Below are the code and all the weights of a small trained network. Each question names an input and a target symbol and asks about switching units off, where a switched-off unit gives its printed mean instead of its output.

import numpy as np


def w(rows, s, z=0):
    codes = np.array(rows[::2]) - 128.0
    scale = np.full(codes.shape[1], s)
    scale[-1] = z or s
    return codes * scale


def norm(h):
    return h / np.sqrt((h * h).mean(-1, keepdims=True) + 1e-5)


def softmax(a):
    e = np.exp(a - a.max(-1, keepdims=True))
    return e / e.sum(-1, keepdims=True)


def log_softmax(a):
    a = a - a.max(-1, keepdims=True)
    return a - np.log(np.exp(a).sum(-1, keepdims=True))


def net(x, mask):
    ids = ['ΓΔΨΩαβεη'.index(c) for c in x.split()]
    T = len(ids)
    res = E[ids] + P[:T]
    u = 0
    for l in range(3):
        r = norm(res)
        for j in range(3):
            rows = slice(4 * j, 4 * j + 4)
            q, k, v = (r @ M[l][rows].T for M in (Q, K, V))
            z = softmax(np.where(np.tri(T) > 0, q @ k.T / 4**0.5, -1e9)) @ v
            o = O[l][rows]
            res = res + np.where(mask[u + j], z, o[:, -1]) @ o[:, :-1]
        u += 3
    return log_softmax(norm(res)[-1] @ U[:, :-1].T + U[:, -1])


Q, K, V, O = {}, {}, {}, {}
E = w([
[140,251,148,210],'Γ',
[131,63,151,93],'Δ',
[126,92,194,198],'Ψ',
[191,115,229,134],'Ω',
[157,96,132,128],'α',
[107,91,142,229],'β',
[116,46,88,114],'ε',
[85,177,214,215],'η',
],0.016)
P = w([
[89,125,145,86],'0',
[124,100,78,135],'1',
[146,88,95,210],'2',
[154,80,130,64],'3',
[144,101,144,245],'4',
[141,109,120,76],'5',
[148,117,118,199],'6',
[145,135,105,56],'7',
[175,94,159,141],'8',
[118,159,115,97],'9',
[203,124,159,112],'10',
[125,141,146,78],'11',
],0.013)
Q[0] = w([
[84,185,34,62],'0.h1',
[169,82,79,68],'0.h1',
[254,133,70,253],'0.h1',
[103,157,66,89],'0.h1',
[52,249,18,63],'0.h2',
[117,99,69,215],'0.h2',
[217,191,139,204],'0.h2',
[19,227,153,105],'0.h2',
[103,174,118,217],'0.h3',
[52,32,84,142],'0.h3',
[159,70,169,167],'0.h3',
[76,114,133,172],'0.h3',
],0.0077)
K[0] = w([
[102,101,20,190],'0.h1',
[198,122,101,147],'0.h1',
[110,79,70,17],'0.h1',
[152,64,208,199],'0.h1',
[29,114,148,240],'0.h2',
[228,249,105,156],'0.h2',
[193,64,149,137],'0.h2',
[121,97,218,171],'0.h2',
[156,79,166,148],'0.h3',
[196,97,146,254],'0.h3',
[195,146,115,180],'0.h3',
[206,72,141,143],'0.h3',
],0.0091)
V[0] = w([
[153,161,126,31],'0.h1',
[143,18,54,136],'0.h1',
[124,155,161,78],'0.h1',
[199,92,66,95],'0.h1',
[183,76,187,156],'0.h2',
[38,169,217,188],'0.h2',
[60,98,86,208],'0.h2',
[255,232,53,63],'0.h2',
[191,125,175,110],'0.h3',
[90,73,124,150],'0.h3',
[40,136,51,220],'0.h3',
[36,83,178,205],'0.h3',
],0.008)
O[0] = w([
[78,244,88,195,96],'0.h1',
[175,157,148,124,201],'0.h1',
[154,137,123,186,125],'0.h1',
[254,226,132,155,128],'0.h1',
[15,138,133,137,235],'0.h2',
[86,16,191,111,73],'0.h2',
[146,80,194,95,105],'0.h2',
[192,150,94,107,2],'0.h2',
[147,108,79,122,153],'0.h3',
[121,89,162,166,194],'0.h3',
[180,120,164,159,134],'0.h3',
[173,124,232,146,255],'0.h3',
],0.0069,0.0045)
Q[1] = w([
[83,129,151,164],'1.h1',
[163,224,146,131],'1.h1',
[153,99,70,114],'1.h1',
[159,103,50,124],'1.h1',
[140,136,56,190],'1.h2',
[103,136,51,57],'1.h2',
[192,133,132,113],'1.h2',
[166,76,199,196],'1.h2',
[64,105,6,141],'1.h3',
[35,138,133,124],'1.h3',
[97,157,144,97],'1.h3',
[230,81,14,96],'1.h3',
],0.011)
K[1] = w([
[148,216,190,37],'1.h1',
[162,232,71,82],'1.h1',
[157,119,57,46],'1.h1',
[191,22,84,85],'1.h1',
[121,161,141,166],'1.h2',
[166,64,86,169],'1.h2',
[126,217,205,159],'1.h2',
[181,147,206,142],'1.h2',
[23,126,9,61],'1.h3',
[2,194,212,169],'1.h3',
[61,80,182,173],'1.h3',
[157,189,75,20],'1.h3',
],0.0085)
V[1] = w([
[96,170,153,74],'1.h1',
[124,143,146,199],'1.h1',
[180,158,119,134],'1.h1',
[126,147,134,126],'1.h1',
[76,159,100,49],'1.h2',
[160,29,181,102],'1.h2',
[200,85,109,87],'1.h2',
[55,99,130,201],'1.h2',
[109,98,52,108],'1.h3',
[106,102,158,164],'1.h3',
[7,145,120,130],'1.h3',
[65,176,142,103],'1.h3',
],0.011)
O[1] = w([
[193,193,122,79,95],'1.h1',
[34,87,125,100,229],'1.h1',
[74,96,165,95,91],'1.h1',
[127,173,98,114,126],'1.h1',
[199,148,39,81,2],'1.h2',
[128,99,46,193,248],'1.h2',
[64,155,11,98,61],'1.h2',
[103,148,254,246,250],'1.h2',
[151,120,81,194,10],'1.h3',
[102,101,123,92,237],'1.h3',
[129,111,85,74,79],'1.h3',
[151,145,125,71,63],'1.h3',
],0.0069,0.0048)
Q[2] = w([
[159,61,98,71],'2.h1',
[77,86,154,251],'2.h1',
[182,144,81,103],'2.h1',
[133,134,109,15],'2.h1',
[113,113,63,140],'2.h2',
[132,144,60,155],'2.h2',
[101,114,122,134],'2.h2',
[20,96,139,172],'2.h2',
[184,102,213,173],'2.h3',
[184,162,253,178],'2.h3',
[41,132,162,1],'2.h3',
[149,176,127,113],'2.h3',
],0.0095)
K[2] = w([
[177,162,67,202],'2.h1',
[46,137,136,96],'2.h1',
[250,173,169,198],'2.h1',
[171,67,155,101],'2.h1',
[118,135,98,162],'2.h2',
[178,172,148,130],'2.h2',
[169,148,127,77],'2.h2',
[181,187,123,120],'2.h2',
[79,154,161,98],'2.h3',
[13,146,92,76],'2.h3',
[180,167,182,116],'2.h3',
[175,181,110,151],'2.h3',
],0.012)
V[2] = w([
[45,198,108,153],'2.h1',
[142,138,59,30],'2.h1',
[92,98,78,93],'2.h1',
[91,104,124,68],'2.h1',
[160,148,142,185],'2.h2',
[113,182,176,91],'2.h2',
[185,153,193,237],'2.h2',
[17,122,110,56],'2.h2',
[179,122,63,114],'2.h3',
[134,8,160,151],'2.h3',
[64,174,144,219],'2.h3',
[162,40,98,67],'2.h3',
],0.013)
O[2] = w([
[102,56,170,96,118],'2.h1',
[116,116,144,172,10],'2.h1',
[77,107,248,212,97],'2.h1',
[104,118,180,255,134],'2.h1',
[173,151,98,43,154],'2.h2',
[82,138,53,105,143],'2.h2',
[187,157,128,14,224],'2.h2',
[63,124,101,174,99],'2.h2',
[180,72,190,192,37],'2.h3',
[109,204,135,134,225],'2.h3',
[113,10,94,21,185],'2.h3',
[93,227,219,192,101],'2.h3',
],0.0073,0.013)
U = w([
[213,44,142,55,215],'Γ',
[150,209,207,174,187],'Δ',
[96,95,168,75,44],'Ψ',
[61,138,3,106,140],'Ω',
[254,197,73,55,60],'α',
[49,48,190,65,127],'β',
[187,94,218,104,203],'ε',
[93,47,236,85,2],'η',
],0.0074,0.0034)

Each question gives the input, a string of symbols that net reads in full, and the target symbol t.
The units are the heads (4 rows each of Q, K, V and O). Each row of codes is followed by its name. A weight is (code - 128) times the scale printed after its matrix; where a second scale follows, it is the last column's (O and U).
mask holds one flag per head, layer by layer. A switched-off head (its flag False) gives its mean, the last column of its rows in O, instead of its output. The means were averaged over made-up inputs and are rounded, as every weight is.
A unit's drop is (log p(t) with every unit on - log p(t) with that unit switched off) / (log p(t) with every unit on - log p(t) with every unit switched off).
The circuit of an input: a set's keep is (log p(t) with only the set's units on - log p(t) with every unit switched off) / (log p(t) with every unit on - log p(t) with every unit switched off). Starting from all 9 units, units are removed one at a time, each time the one whose removal leaves the highest keep (on an exact tie, the one counted first), for as long as the keep stays at least 0.8.
circuit, biggest first: the units of the circuit, biggest drop first
unit that matters most: the unit with the biggest drop
which heads matter: for each layer, one digit per head in row order, 1 if its drop is at least 0.15 and else 0, layers parted by /
drop when u is switched off: that unit's drop, to one decimal
input ε Γ β α α, target α: unit that matters most => 0.h2
input Δ Δ Δ α Ψ Γ ε ε Ψ Δ Ψ β, target Δ: circuit, biggest first => 0.h1, 2.h3
input Γ Ψ Δ α, target α: circuit, biggest first => 0.h2, 1.h3
input η Δ Δ, target Δ: circuit, biggest first => 0.h1, 1.h3, 0.h2, 2.h3
input Ψ Γ β Ω α, target Ω: circuit, biggest first => 0.h2, 0.h1
input Δ α α α α Ω, target α: circuit, biggest first => 0.h1, 0.h2
input Δ Γ Γ ε Γ Ψ Δ Γ Ω α β, target α: which heads matter => 110 / 000 / 000
input Ω Δ Ψ β Ω α Δ, target α: which heads matter => 110 / 110 / 010
input α Δ Δ Δ η η α Δ β, target Δ: which heads matter => 010 / 010 / 000
input Γ Ψ Δ Δ η Ω α α ε, target α: which heads matter => 000 / 000 / 000
input Δ Γ β, target Γ: which heads matter => 100 / 110 / 101
input Δ η Ω η β Δ ε Ω ε, target Ω: which heads matter => 011 / 111 / 011
input Δ Γ Ω α Γ α ε Δ η Δ α, target Δ: circuit, biggest first => 2.h3, 1.h2
input Δ Δ η Δ η Ψ α ε Ω α ε, target α: circuit, biggest first => 0.h2
input α Δ ε α β, target α: which heads matter => 110 / 110 / 010
input Ω η Δ Γ Δ α Γ Δ Δ, target Δ: circuit, biggest first => 2.h3, 0.h2, 1.h2
input Γ Γ Γ, target Γ: which heads matter => 000 / 010 / 000
input Γ ε α Ω Δ α Ω, target α: which heads matter => 010 / 010 / 000
input Δ β Δ Δ Γ Ω η, target Ω: circuit, biggest first => 0.h1, 2.h3, 0.h3
input Ω β α Δ ε Ω Δ, target Ω: circuit, biggest first => 1.h2
input Δ α Ω Δ, target α: which heads matter => 110 / 111 / 000
input Δ Δ Δ η α α Ψ, target α: which heads matter => 110 / 110 / 000
input Δ Δ Γ Ω α, target Ω: which heads matter => 111 / 111 / 000
input Ω η Γ Ω Δ Δ Ψ Δ ε, target Δ: drop when 1.h2 is switched off => 0.2
input Γ Δ η Γ Ψ, target Γ: drop when 1.h1 is switched off => 0.9
input Δ Δ Ω, target Δ: drop when 2.h2 is switched off => 0.1
input Γ Δ Δ Δ, target Ω: drop when 0.h3 is switched off => 0.3
